[[138 135]
 [147 144]
 [129 143]
 [134 150]
 [132 143]
 [137 140]
 [130 135]]
:
[[130 135]
 [137 140]
 [132 143]
 [134 150]
 [129 143]
 [147 144]
 [138 135]]

[[152 115 136 113 127 120 120 121 127 143 119 131 122 133 139]
 [125 126 130 136 110 140 135 129 129 133 110 136 128 113 125]
 [127 132 125 132 133 124 120 141 114 123 127 117 119 116 136]]
:
[[127 132 125 132 133 124 120 141 114 123 127 117 119 116 136]
 [125 126 130 136 110 140 135 129 129 133 110 136 128 113 125]
 [152 115 136 113 127 120 120 121 127 143 119 131 122 133 139]]

[[154 139]
 [155 128]
 [155 127]
 [154 117]
 [155 104]
 [154 128]]
:
[[154 128]
 [155 104]
 [154 117]
 [155 127]
 [155 128]
 [154 139]]

[[131 134 128 133 144 119 130 133]
 [141 131 115 116 131 124 130 127]
 [149 134 104 112 136 120 135 131]
 [150 135 102 111 137 119 135 131]]
:
[[150 135 102 111 137 119 135 131]
 [149 134 104 112 136 120 135 131]
 [141 131 115 116 131 124 130 127]
 [131 134 128 133 144 119 130 133]]

[[111 115]
 [119 147]
 [116 133]
 [117 140]
 [122 154]]
:
[[122 154]
 [117 140]
 [116 133]
 [119 147]
 [111 115]]

[[155 132]
 [128 132]
 [155 132]
 [149 132]
 [156 132]
 [157 131]
 [133 130]
 [156 132]]
:
[[156 132]
 [133 130]
 [157 131]
 [156 132]
 [149 132]
 [155 132]
 [128 132]
 [155 132]]
---
[[132 156]
 [124 121]
 [131 150]]
:
[132 121]

[[129 143 119 134]
 [138 116 143 115]
 [117 143 106 150]]
:
[129 116 106]

[[142 113 136 119]
 [106 149 112 145]
 [131 124 134 129]
 [112 145 120 138]]
:
[142 149 134 138]

[[134 114 157]
 [140 107 127]]
:
[134 107]

[[120 107]
 [123 132]]
:
[120 132]

[[147 152]
 [123 140]
 [131 138]]
:
[147 140]
---
[[128 134 130 122 131 133 128 128 129 134 107 117 133 129 137 119]
 [134 118 123 133 126 121 117 127 122 128 132 125 131 131 133 121]
 [121 129 136 150 130 136 129 132 132 122 128 128 140 138 132 125]
 [130 130 127 128 117 132 123 132 130 127 123 135 140 142 129 140]
 [131 131 132 129 128 126 129 142 130 130 129 131 134 125 147 118]
 [132 131 137 131 118 122 138 120 128 133 124 124 133 129 119 135]]
:
[[119 128 134 130 122 131 133 128 128 129 134 107 117 133 129 137]
 [121 134 118 123 133 126 121 117 127 122 128 132 125 131 131 133]
 [125 121 129 136 150 130 136 129 132 132 122 128 128 140 138 132]
 [140 130 130 127 128 117 132 123 132 130 127 123 135 140 142 129]
 [118 131 131 132 129 128 126 129 142 130 130 129 131 134 125 147]
 [135 132 131 137 131 118 122 138 120 128 133 124 124 133 129 119]]

[[131 149]
 [126 147]
 [134  99]]
:
[[149 131]
 [147 126]
 [ 99 134]]

[[142 124 135 129 133 132 127 134 135 122 125]
 [118 132 127 107 129 134 124 129 134 113 129]
 [147 122 135 123 137 134 127 135 134 121 125]
 [141 126 134 131 133 135 125 136 136 119 122]
 [156 122 139 124 132 137 126 139 134 125 120]
 [111 133 126 116 130 132 124 127 136 110 129]
 [118 129 130 143 153 127 127 126 138 104 131]]
:
[[125 142 124 135 129 133 132 127 134 135 122]
 [129 118 132 127 107 129 134 124 129 134 113]
 [125 147 122 135 123 137 134 127 135 134 121]
 [122 141 126 134 131 133 135 125 136 136 119]
 [120 156 122 139 124 132 137 126 139 134 125]
 [129 111 133 126 116 130 132 124 127 136 110]
 [131 118 129 130 143 153 127 127 126 138 104]]

[[126 131 122 141 126 134 112 116 132 121]
 [104 127 122 118 124 129 131 124 122 131]
 [109 131 127 140 124 138 103 118 126 130]
 [112 137 120 133 120 126 130 136 122 132]
 [105 129 122 119 124 129 130 124 122 133]]
:
[[121 126 131 122 141 126 134 112 116 132]
 [131 104 127 122 118 124 129 131 124 122]
 [130 109 131 127 140 124 138 103 118 126]
 [132 112 137 120 133 120 126 130 136 122]
 [133 105 129 122 119 124 129 130 124 122]]

[[113 139 142 117 129 105 142 129 142 123]
 [111 131 121 123 127 108 149 136 143 123]
 [110 123 117 120 125 112 150 138 141 123]
 [110 118 109 128 126 114 150 136 140 123]
 [115 141 105 125 134 125 146 144 140 123]]
:
[[123 113 139 142 117 129 105 142 129 142]
 [123 111 131 121 123 127 108 149 136 143]
 [123 110 123 117 120 125 112 150 138 141]
 [123 110 118 109 128 126 114 150 136 140]
 [123 115 141 105 125 134 125 146 144 140]]

[[126 117 117 140]
 [121 137 145 113]
 [129 101 124 135]
 [126 117 113 143]
 [133 133 154 107]
 [120 137 145 113]
 [105 125 129 122]
 [120 136 145 113]
 [145 127 132 128]
 [128 102 124 134]
 [144 127 132 128]
 [124 114 111 147]]
:
[[140 126 117 117]
 [113 121 137 145]
 [135 129 101 124]
 [143 126 117 113]
 [107 133 133 154]
 [113 120 137 145]
 [122 105 125 129]
 [113 120 136 145]
 [128 145 127 132]
 [134 128 102 124]
 [128 144 127 132]
 [147 124 114 111]]

[[123 126 128 137 122 123 133 119 138]
 [124 127 131 151 122 122 142 117 153]
 [101 137 135 128 108 132 134 133 124]
 [116 150 146 142 120 143 147 144 139]]
:
[[138 123 126 128 137 122 123 133 119]
 [153 124 127 131 151 122 122 142 117]
 [124 101 137 135 128 108 132 134 133]
 [139 116 150 146 142 120 143 147 144]]
---
[[127 129 130 123 103 123 147 127 147 128 127 148 153 123 129]
 [127 127 130 121 102 122 150 127 149 126 127 150 155 121 130]
 [120 111 141 144 128 144 129 120 129 107 120 129 129 145 139]]
:
[[120 111 141 144 128 144 129 120 129 107 120 129 129 145 139]
 [127 129 130 123 103 123 147 127 147 128 127 148 153 123 129]
 [127 127 130 121 102 122 150 127 149 126 127 150 155 121 130]]

[[138 129 131 148 118 108 123 114 125 126 135]
 [145 129 140 143 133 126 135 126 136 134 138]
 [128 138 131 129 136 140 134 141 134 135 132]
 [113 153 112 146 105 107 110 124 114 125 131]
 [149 116 149 123 154 153 151 139 148 139 134]
 [142 129 138 141 133 126 134 126 135 133 137]
 [119 135 124 119 133 141 131 141 130 131 126]
 [128 138 131 129 135 140 134 140 134 135 132]]
:
[[128 138 131 129 135 140 134 140 134 135 132]
 [138 129 131 148 118 108 123 114 125 126 135]
 [145 129 140 143 133 126 135 126 136 134 138]
 [128 138 131 129 136 140 134 141 134 135 132]
 [113 153 112 146 105 107 110 124 114 125 131]
 [149 116 149 123 154 153 151 139 148 139 134]
 [142 129 138 141 133 126 134 126 135 133 137]
 [119 135 124 119 133 141 131 141 130 131 126]]

[[129 118 124 133 108 122 144 112 126 127 121]
 [116 132 134 138 131 134 124 139 139 127 133]
 [125 106 127 137 129 127 137 115 128 124 130]
 [135 114 120 122 113 124 136 123 129 130 134]
 [123 146 143 115 147 136 110 151 131 139 143]]
:
[[123 146 143 115 147 136 110 151 131 139 143]
 [129 118 124 133 108 122 144 112 126 127 121]
 [116 132 134 138 131 134 124 139 139 127 133]
 [125 106 127 137 129 127 137 115 128 124 130]
 [135 114 120 122 113 124 136 123 129 130 134]]

[[128 130 129 129 129 127 125 130 127 129 129]
 [128 133 128 128 130 119 130 129 131 125 139]
 [134 128 128 129 123 129 128 123 126 128 130]
 [128 123 126 127 131 132 123 131 125 129 123]
 [128 132 130 129 124 126 135 123 131 127 130]
 [135 127 127 129 127 128 122 128 123 129 131]
 [128 115 128 129 123 150 125 124 122 134 101]]
:
[[128 115 128 129 123 150 125 124 122 134 101]
 [128 130 129 129 129 127 125 130 127 129 129]
 [128 133 128 128 130 119 130 129 131 125 139]
 [134 128 128 129 123 129 128 123 126 128 130]
 [128 123 126 127 131 132 123 131 125 129 123]
 [128 132 130 129 124 126 135 123 131 127 130]
 [135 127 127 129 127 128 122 128 123 129 131]]

[[145 104 103 135 104 115 106 119 100  99 133 105 126 139 122 109]
 [135 135 111 100 155 128 117 124 118 119 116 138 121 110 111 107]
 [136 146 119 122 110 104 121 138 120 108 157 130 122 151 103 153]
 [126 137 121 125 109 138 144 119 150 140 150 117 119 142 126 104]]
:
[[126 137 121 125 109 138 144 119 150 140 150 117 119 142 126 104]
 [145 104 103 135 104 115 106 119 100  99 133 105 126 139 122 109]
 [135 135 111 100 155 128 117 124 118 119 116 138 121 110 111 107]
 [136 146 119 122 110 104 121 138 120 108 157 130 122 151 103 153]]

[[106 114 141 136 126 135 130 129]
 [144 136 129 122 126 120 126 134]
 [140 123 129 128 129 127 136 137]
 [110 116 133 127 125 137 123 133]
 [107 115 140 136 127 134 132 126]
 [141 123 129 130 130 126 139 136]]
:
[[141 123 129 130 130 126 139 136]
 [106 114 141 136 126 135 130 129]
 [144 136 129 122 126 120 126 134]
 [140 123 129 128 129 127 136 137]
 [110 116 133 127 125 137 123 133]
 [107 115 140 136 127 134 132 126]]

[[117 122 125 129 132 131 135 125 107 138]
 [123 120 121 127 142 124 129 136 107 131]
 [126 133 140 124 123 126 107 123 140 115]
 [108 115 128 134 131 146 105 132 102 118]
 [147 133 131 120 111 107 133 117 157 122]]
:
[[147 133 131 120 111 107 133 117 157 122]
 [117 122 125 129 132 131 135 125 107 138]
 [123 120 121 127 142 124 129 136 107 131]
 [126 133 140 124 123 126 107 123 140 115]
 [108 115 128 134 131 146 105 132 102 118]]

[[126 123 123 124 127 131]
 [115 120 124 131 118 125]
 [133 140 110 126 130 123]
 [121 104 152 121 124 133]
 [123 128 131 118 119 116]
 [112 111 149 121 113 116]
 [110 117 130 132 116 132]]
:
[[110 117 130 132 116 132]
 [126 123 123 124 127 131]
 [115 120 124 131 118 125]
 [133 140 110 126 130 123]
 [121 104 152 121 124 133]
 [123 128 131 118 119 116]
 [112 111 149 121 113 116]]
